Below is a small trained network, with its code and all its weights. Each question gives an input and a target symbol and asks what happens when units are switched off, that is, made to give their printed mean instead of their output.

import numpy as np


def w(rows, s, z=0):
    codes = np.array(rows[::2]) - 128.0
    scale = np.full(codes.shape[1], s)
    scale[-1] = z or s
    return codes * scale


def norm(h):
    return h / np.sqrt((h * h).mean(-1, keepdims=True) + 1e-5)


def f(y):
    return np.maximum(y, 0)


def softmax(a):
    e = np.exp(a - a.max(-1, keepdims=True))
    return e / e.sum(-1, keepdims=True)


def log_softmax(a):
    a = a - a.max(-1, keepdims=True)
    return a - np.log(np.exp(a).sum(-1, keepdims=True))


def net(x, mask):
    ids = ['ΔΘΞΠΦαγζηλμστω'.index(c) for c in x.split()]
    T = len(ids)
    res = E[ids] + P[:T]
    u = 0
    for l in range(2):
        q, k, v = (norm(res) @ M[l].T for M in (Q, K, V))
        z = softmax(np.where(np.tri(T) > 0, q @ k.T / 3**0.5, -1e9)) @ v
        res = res + np.where(mask[u], z, O[l][:, -1]) @ O[l][:, :-1]
        u += 1
        y = f(norm(res) @ A[l][:, :-1].T + A[l][:, -1])
        res = res + np.where(mask[u : u + 4], y, B[l][:, -1]) @ B[l][:, :-1]
        u += 4
    return log_softmax(norm(res)[-1] @ U[:, :-1].T + U[:, -1])


Q, K, V, O, A, B = {}, {}, {}, {}, {}, {}
E = w([
[173,209,163,111,95,95,177,102,133,201,123,145],'Δ',
[104,139,114,199,100,47,103,10,152,98,110,122],'Θ',
[122,119,98,154,127,93,201,175,132,148,62,122],'Ξ',
[180,141,131,92,164,83,140,94,126,153,61,162],'Π',
[70,172,54,143,221,98,188,186,103,112,81,161],'Φ',
[114,173,161,118,163,93,113,143,80,183,9,178],'α',
[160,253,94,66,196,90,180,92,152,114,125,104],'γ',
[141,23,172,137,106,174,86,119,96,82,149,53],'ζ',
[100,146,150,170,208,103,131,46,203,161,150,174],'η',
[61,148,176,164,106,46,101,154,189,165,123,35],'λ',
[112,154,138,110,166,79,206,167,92,137,84,115],'μ',
[157,107,113,61,200,39,156,122,65,185,146,158],'σ',
[162,162,92,98,99,135,136,152,99,107,57,112],'τ',
[175,124,68,106,122,112,132,193,174,179,121,208],'ω',
],0.0018)
P = w([
[120,91,17,49,215,100,133,90,17,251,106,59],'0',
[106,51,153,18,165,49,224,116,83,163,88,119],'1',
[124,158,56,80,140,135,89,154,69,189,109,153],'2',
[172,152,57,204,202,147,62,116,74,169,141,83],'3',
[125,109,152,115,152,77,160,159,175,63,80,144],'4',
[128,169,88,120,76,160,65,184,105,124,138,187],'5',
[181,170,69,254,169,160,32,126,89,148,182,101],'6',
[150,196,196,122,128,112,136,178,185,63,76,185],'7',
],0.0011)
Q[0] = w([
[169,115,133,251,200,136,93,68,140,140,179,103],'L0H0',
[26,77,189,3,81,128,213,98,187,101,133,133],'L0H0',
[79,156,123,47,120,78,180,132,157,134,102,165],'L0H0',
],0.005)
K[0] = w([
[26,29,217,207,156,152,42,36,198,144,252,107],'L0H0',
[242,95,53,35,207,121,226,145,48,207,58,71],'L0H0',
[153,212,63,54,192,89,176,149,114,182,58,174],'L0H0',
],0.004)
V[0] = w([
[98,160,72,134,63,4,101,47,108,108,100,125],'L0H0',
[65,74,127,120,134,158,121,42,135,125,138,102],'L0H0',
[104,177,147,137,200,111,134,109,216,177,104,184],'L0H0',
],0.0024)
O[0] = w([
[99,120,128,252,77,53,66,7,158,79,182,134,159],'L0H0',
[125,188,123,193,197,168,79,168,167,177,175,215,149],'L0H0',
[31,44,160,47,116,222,109,69,178,135,160,107,5],'L0H0',
],0.0019,0.0014)
A[0] = w([
[83,155,117,135,165,253,87,110,153,179,177,156,4],'L0N0',
[120,90,152,101,114,167,138,113,104,101,134,71,120],'L0N1',
[95,73,131,106,97,130,151,117,106,132,106,102,108],'L0N2',
[95,137,194,118,138,99,195,150,108,139,128,116,50],'L0N3',
],0.0039,0.0028)
B[0] = w([
[159,56,77,90,136,236,73,85,126,111,100,2,206],'L0N0',
[72,154,83,121,175,71,123,109,137,141,139,182,194],'L0N1',
[130,142,143,189,109,144,133,132,133,152,160,144,254],'L0N2',
[97,80,128,115,173,72,73,85,205,70,104,178,196],'L0N3',
],0.0037,0.00088)
Q[1] = w([
[92,205,22,197,62,86,59,103,120,125,76,89],'L1H0',
[121,120,114,253,235,185,33,114,158,179,231,73],'L1H0',
[138,69,45,120,67,139,106,238,154,130,166,230],'L1H0',
],0.005)
K[1] = w([
[77,235,118,203,28,70,66,194,169,73,102,100],'L1H0',
[65,57,230,193,148,105,101,161,115,132,214,43],'L1H0',
[121,53,77,102,54,160,168,253,107,145,203,225],'L1H0',
],0.0047)
V[1] = w([
[186,160,76,190,150,114,231,82,35,189,95,243],'L1H0',
[135,73,86,117,110,237,116,80,24,84,213,244],'L1H0',
[126,98,55,135,173,153,81,83,144,249,146,44],'L1H0',
],0.0018)
O[1] = w([
[124,76,175,153,120,239,132,74,152,44,169,144,251],'L1H0',
[254,155,94,184,191,143,179,56,150,76,35,148,71],'L1H0',
[163,165,142,101,32,117,109,212,156,53,104,166,195],'L1H0',
],0.002)
A[1] = w([
[191,137,211,144,111,173,172,183,188,106,35,50,59],'L1N0',
[227,216,126,194,184,206,152,197,58,197,169,119,17],'L1N1',
[16,103,207,123,222,1,225,80,203,163,147,185,3],'L1N2',
[116,91,198,63,159,79,141,74,239,76,68,99,147],'L1N3',
],0.003,0.0032)
B[1] = w([
[55,184,87,39,100,120,166,41,173,159,166,116,155],'L1N0',
[207,165,150,186,146,202,153,138,70,204,180,140,248],'L1N1',
[197,138,158,149,207,37,230,65,181,229,3,38,233],'L1N2',
[146,108,221,165,143,120,111,197,129,60,158,141,251],'L1N3',
],0.0041,0.0029)
U = w([
[142,200,192,38,9,179,211,2,169,182,183,124,85],'Δ',
[96,156,76,245,137,78,40,13,180,114,188,191,92],'Θ',
[35,28,111,203,42,188,237,150,135,140,154,116,86],'Ξ',
[150,53,231,186,122,112,76,229,131,2,139,187,125],'Π',
[15,139,40,133,249,152,186,164,104,89,102,187,128],'Φ',
[43,109,194,82,140,170,45,96,53,198,34,210,92],'α',
[86,235,128,35,167,113,133,147,189,35,232,116,203],'γ',
[207,185,139,209,179,198,140,204,59,223,187,140,142],'ζ',
[126,59,83,81,187,235,43,64,186,146,104,17,175],'η',
[57,146,94,126,96,42,37,233,137,236,170,52,122],'λ',
[187,89,164,141,174,50,213,92,180,188,27,53,185],'μ',
[145,17,85,41,179,46,146,57,48,144,223,186,49],'σ',
[196,196,46,113,53,97,132,131,33,31,9,60,5],'τ',
[199,68,38,62,76,129,124,200,232,177,112,231,110],'ω',
],0.0043,0.0019)

Each question gives the input, a string of symbols that net reads in full, and the target symbol t.
The units are the heads (3 rows each of Q, K, V and O) and the neurons (one row each of A and B). Each row of codes is followed by its name. A weight is (code - 128) times the scale printed after its matrix; where a second scale follows, it is the last column's (O, A, B and U).
mask holds one flag per unit, layer by layer, with each layer's heads first. A switched-off unit (its flag False) gives its mean, the last column of its rows in O or B, instead of its output. The means were averaged over made-up inputs and are rounded, as every weight is.
A unit's drop is (log p(t) with every unit on - log p(t) with that unit switched off) / (log p(t) with every unit on - log p(t) with every unit switched off).
The circuit of an input: a set's keep is (log p(t) with only the set's units on - log p(t) with every unit switched off) / (log p(t) with every unit on - log p(t) with every unit switched off). Starting from all 10 units, units are removed one at a time, each time the one whose removal leaves the highest keep (on an exact tie, the one counted first), for as long as the keep stays at least 0.8.
circuit, biggest first: the units of the circuit, biggest drop first
most important unit: the unit with the biggest drop
top k neurons: the k neurons with the biggest drops, biggest first
input τ τ λ τ, target λ: circuit, biggest first => (L1H0)
input ζ Ξ γ σ α σ, target σ: circuit, biggest first => (L1N3, L1N2, L0H0)
input Φ α ω, target ω: circuit, biggest first => (L0H0, L1N2, L1N1, L1H0)
input η μ ζ α ζ τ α τ, target γ: top 3 neurons => (L1N0, L1N2, L0N3)
input ω ζ α α η γ, target γ: circuit, biggest first => (L1N2, L1N1)
input ω Φ ω ζ α τ α τ, target Π: circuit, biggest first => (L0H0, L1N3)
input η σ η ω τ γ Δ ζ, target μ: circuit, biggest first => (L0N1, L0H0, L1N2)
input ω γ τ τ η Ξ λ η, target Π: circuit, biggest first => (L0H0, L1N3)
input ζ Ξ α, target α: circuit, biggest first => (L1N2, L1N1, L0H0)
input Π Π Φ, target Φ: circuit, biggest first => (L1N2, L1N1, L1N3)
input τ τ ω ζ λ Ξ ζ τ, target γ: top 4 neurons => (L1N0, L1N2, L1N3, L1N1)
input ζ ω ζ α τ ω, target ω: circuit, biggest first => (L1N2, L1N1, L1N3)
input Π Δ τ, target τ: circuit, biggest first => (L0H0, L1N1, L1N2)
input ω ω λ α μ Δ Δ, target λ: top 2 neurons => (L1N1, L1N2)
input ζ ζ α Π ζ ζ α ζ, target Δ: top 2 neurons => (L1N0, L1N3)
input τ ω μ Ξ η μ, target μ: most important unit => L0N3
input τ τ ζ σ ζ Ξ, target Ξ: top 3 neurons => (L1N2, L1N3, L1N1)
input η ω ζ α ζ τ ζ ζ, target Δ: top 4 neurons => (L1N0, L0N3, L1N3, L1N2)
input τ τ Θ Δ, target Θ: top 2 neurons => (L1N2, L1N1)
input ζ ζ α ω η η α, target η: most important unit => L0H0
input γ ω ζ μ Δ ζ α ω, target Π: top 2 neurons => (L1N3, L1N2)
input λ ζ ζ μ ζ, target γ: top 3 neurons => (L1N0, L1N2, L1N1)
